Below are the code and all the weights of a small trained network. Each question names an input and a target symbol and asks about switching units off, where a switched-off unit gives its printed mean instead of its output.

import numpy as np


def w(rows, s, z=0):
    codes = np.array(rows[::2]) - 128.0
    scale = np.full(codes.shape[1], s)
    scale[-1] = z or s
    return codes * scale


def norm(h):
    return h / np.sqrt((h * h).mean(-1, keepdims=True) + 1e-5)


def f(y):
    return np.maximum(y, 0)


def softmax(a):
    e = np.exp(a - a.max(-1, keepdims=True))
    return e / e.sum(-1, keepdims=True)


def log_softmax(a):
    a = a - a.max(-1, keepdims=True)
    return a - np.log(np.exp(a).sum(-1, keepdims=True))


def net(x, mask):
    ids = ['αβγδεηλμξστφψω'.index(c) for c in x.split()]
    T = len(ids)
    res = E[ids] + P[:T]
    u = 0
    for l in range(3):
        q, k, v = (norm(res) @ M[l].T for M in (Q, K, V))
        z = softmax(np.where(np.tri(T) > 0, q @ k.T / 4**0.5, -1e9)) @ v
        res = res + np.where(mask[u], z, O[l][:, -1]) @ O[l][:, :-1]
        u += 1
        y = f(norm(res) @ A[l][:, :-1].T + A[l][:, -1])
        res = res + np.where(mask[u : u + 4], y, B[l][:, -1]) @ B[l][:, :-1]
        u += 4
    return log_softmax(norm(res)[-1] @ U[:, :-1].T + U[:, -1])


Q, K, V, O, A, B = {}, {}, {}, {}, {}, {}
E = w([
[93,141,162,149,144],'α',
[138,118,140,187,145],'β',
[5,90,147,209,195],'γ',
[94,73,119,174,111],'δ',
[217,110,106,135,139],'ε',
[133,143,185,183,134],'η',
[185,135,94,159,10],'λ',
[82,114,113,129,132],'μ',
[32,110,173,161,115],'ξ',
[99,72,155,110,184],'σ',
[172,159,133,193,154],'τ',
[70,61,87,109,122],'φ',
[147,90,60,89,85],'ψ',
[137,175,47,32,127],'ω',
],0.021)
P = w([
[97,194,88,117,206],'0',
[162,121,192,200,108],'1',
[196,219,42,80,68],'2',
[126,112,221,162,67],'3',
[93,105,55,192,164],'4',
[116,78,249,155,44],'5',
[124,59,67,141,169],'6',
[141,64,213,172,64],'7',
[127,43,114,110,189],'8',
],0.012)
Q[0] = w([
[177,208,125,5,144],'L0H1',
[84,22,163,136,132],'L0H1',
[101,201,135,109,56],'L0H1',
[89,187,21,147,159],'L0H1',
],0.011)
K[0] = w([
[77,204,48,132,100],'L0H1',
[154,101,203,109,2],'L0H1',
[99,160,52,77,138],'L0H1',
[209,212,79,160,217],'L0H1',
],0.01)
V[0] = w([
[172,55,65,148,119],'L0H1',
[253,129,144,92,220],'L0H1',
[143,168,147,191,121],'L0H1',
[204,152,138,144,120],'L0H1',
],0.0072)
O[0] = w([
[76,25,129,2,114,94],'L0H1',
[158,148,170,54,216,29],'L0H1',
[182,182,222,207,167,232],'L0H1',
[160,134,193,49,119,2],'L0H1',
],0.0085,0.00092)
A[0] = w([
[89,67,35,153,201,9],'L0N1',
[193,165,58,85,186,136],'L0N2',
[170,43,212,129,66,68],'L0N3',
[99,136,254,137,127,3],'L0N4',
],0.0094,0.0034)
B[0] = w([
[163,144,130,214,32,239],'L0N1',
[80,142,186,85,48,216],'L0N2',
[254,89,180,190,34,253],'L0N3',
[146,76,213,103,134,213],'L0N4',
],0.0092,0.0045)
Q[1] = w([
[116,2,197,146,173],'L1H1',
[77,211,95,61,213],'L1H1',
[139,99,185,142,132],'L1H1',
[97,197,98,73,62],'L1H1',
],0.012)
K[1] = w([
[210,101,192,157,2],'L1H1',
[215,245,7,91,211],'L1H1',
[119,67,154,165,85],'L1H1',
[2,175,6,161,223],'L1H1',
],0.0074)
V[1] = w([
[222,176,128,175,94],'L1H1',
[170,45,77,132,97],'L1H1',
[101,169,16,2,131],'L1H1',
[88,85,209,59,215],'L1H1',
],0.0094)
O[1] = w([
[253,193,222,91,68,151],'L1H1',
[179,14,117,79,91,142],'L1H1',
[160,48,136,225,164,4],'L1H1',
[111,88,208,65,196,130],'L1H1',
],0.011,0.016)
A[1] = w([
[184,38,224,36,134,254],'L1N1',
[194,2,101,149,235,85],'L1N2',
[172,46,52,80,204,2],'L1N3',
[68,104,21,118,100,76],'L1N4',
],0.0082,0.003)
B[1] = w([
[183,131,111,101,175,254],'L1N1',
[102,174,215,104,124,135],'L1N2',
[108,156,194,102,53,132],'L1N3',
[245,40,135,82,127,158],'L1N4',
],0.011,0.0097)
Q[2] = w([
[126,100,181,80,81],'L2H1',
[153,131,146,50,143],'L2H1',
[223,99,113,34,143],'L2H1',
[254,115,200,190,93],'L2H1',
],0.0089)
K[2] = w([
[193,128,241,101,130],'L2H1',
[105,138,199,61,60],'L2H1',
[123,61,255,181,57],'L2H1',
[198,126,111,138,80],'L2H1',
],0.0098)
V[2] = w([
[50,173,254,183,83],'L2H1',
[142,60,113,126,179],'L2H1',
[116,85,124,140,147],'L2H1',
[208,155,103,241,191],'L2H1',
],0.0091)
O[2] = w([
[120,124,152,8,34,181],'L2H1',
[59,89,121,127,136,60],'L2H1',
[102,75,127,210,112,61],'L2H1',
[215,124,243,167,153,3],'L2H1',
],0.011,0.0047)
A[2] = w([
[127,138,63,90,124,230],'L2N1',
[105,105,216,187,103,209],'L2N2',
[72,245,58,66,132,163],'L2N3',
[226,100,166,123,125,3],'L2N4',
],0.011,0.0031)
B[2] = w([
[175,2,82,45,93,218],'L2N1',
[31,130,167,66,190,148],'L2N2',
[48,67,32,83,102,254],'L2N3',
[255,130,39,65,165,177],'L2N4',
],0.0073,0.0084)
U = w([
[115,174,153,98,136,52],'α',
[179,148,137,137,141,57],'β',
[106,150,152,128,171,162],'γ',
[139,133,149,129,116,40],'δ',
[206,144,116,170,159,189],'ε',
[132,107,196,168,159,225],'η',
[154,116,120,160,110,55],'λ',
[127,186,54,133,101,3],'μ',
[83,113,204,149,105,164],'ξ',
[150,79,172,78,217,180],'σ',
[153,210,90,129,161,92],'τ',
[134,30,165,155,114,98],'φ',
[174,104,53,170,180,154],'ψ',
[97,133,2,84,227,98],'ω',
],0.012,0.0053)

Each question gives the input, a string of symbols that net reads in full, and the target symbol t.
The units are the heads (4 rows each of Q, K, V and O) and the neurons (one row each of A and B). Each row of codes is followed by its name. A weight is (code - 128) times the scale printed after its matrix; where a second scale follows, it is the last column's (O, A, B and U).
mask holds one flag per unit, layer by layer, with each layer's heads first. A switched-off unit (its flag False) gives its mean, the last column of its rows in O or B, instead of its output. The means were averaged over made-up inputs and are rounded, as every weight is.
A unit's drop is (log p(t) with every unit on - log p(t) with that unit switched off) / (log p(t) with every unit on - log p(t) with every unit switched off).
The circuit of an input: a set's keep is (log p(t) with only the set's units on - log p(t) with every unit switched off) / (log p(t) with every unit on - log p(t) with every unit switched off). Starting from the 12 units with the biggest drops (on a tie, the unit counted first), units are removed one at a time, each time the one whose removal leaves the highest keep (on an exact tie, the one counted first), for as long as the keep stays at least 0.8.
circuit, biggest first: the units of the circuit, biggest drop first
top k neurons: the k neurons with the biggest drops, biggest first
top k neurons in layer l: the k neurons of layer l with the biggest drops, biggest first
drop of u: that unit's drop, to one decimal
input σ σ ω, target ω: circuit, biggest first : L0N3, L1H1
input ε ψ σ, target σ: circuit, biggest first : L0H1, L1H1
input σ τ σ, target ω: top 3 neurons : L0N2, L0N3, L0N1
input ε τ δ, target σ: circuit, biggest first : L0H1, L1H1, L0N3
input σ ε δ, target ω: circuit, biggest first : L1H1
input φ σ φ, target ψ: circuit, biggest first : L1H1, L2H1
input ε σ δ, target σ: top 3 neurons : L0N3, L1N1, L0N1
input σ ε α, target ω: top 2 neurons : L0N3, L0N1
input σ α σ, target ω: top 2 neurons : L0N3, L0N2
input σ β φ γ η φ ψ ω, target ω: circuit, biggest first : L1H1, L0N3
input ω ξ σ, target η: circuit, biggest first : L0N3, L1H1, L2H1, L1N2
input ε δ ε, target σ: top 2 neurons in layer 0 : L0N3, L0N1
input σ ξ ξ, target ω: circuit, biggest first : L1H1, L0H1
input ε ε φ, target σ: circuit, biggest first : L0H1, L1H1
input ε σ λ, target σ: circuit, biggest first : L0H1, L1H1, L0N3
input σ φ φ ξ β, target ψ: circuit, biggest first : L0H1, L1H1, L2H1
input σ α ε, target ω: circuit, biggest first : L1H1
input σ σ μ, target ω: top 2 neurons : L0N3, L0N1
input σ σ τ, target ω: top 3 neurons : L0N3, L0N1, L2N3
input ε ε ω ε ξ, target σ: top neuron : L1N1
input σ μ φ ω τ σ α τ ξ, target ω: top 2 neurons in layer 0 : L0N2, L0N4
input σ ε ε φ α, target σ: drop of L0H1 : 1.7
input σ α η, target ω: drop of L1H1 : 0.6
input σ β α, target ω: drop of L0N3 : 0.9
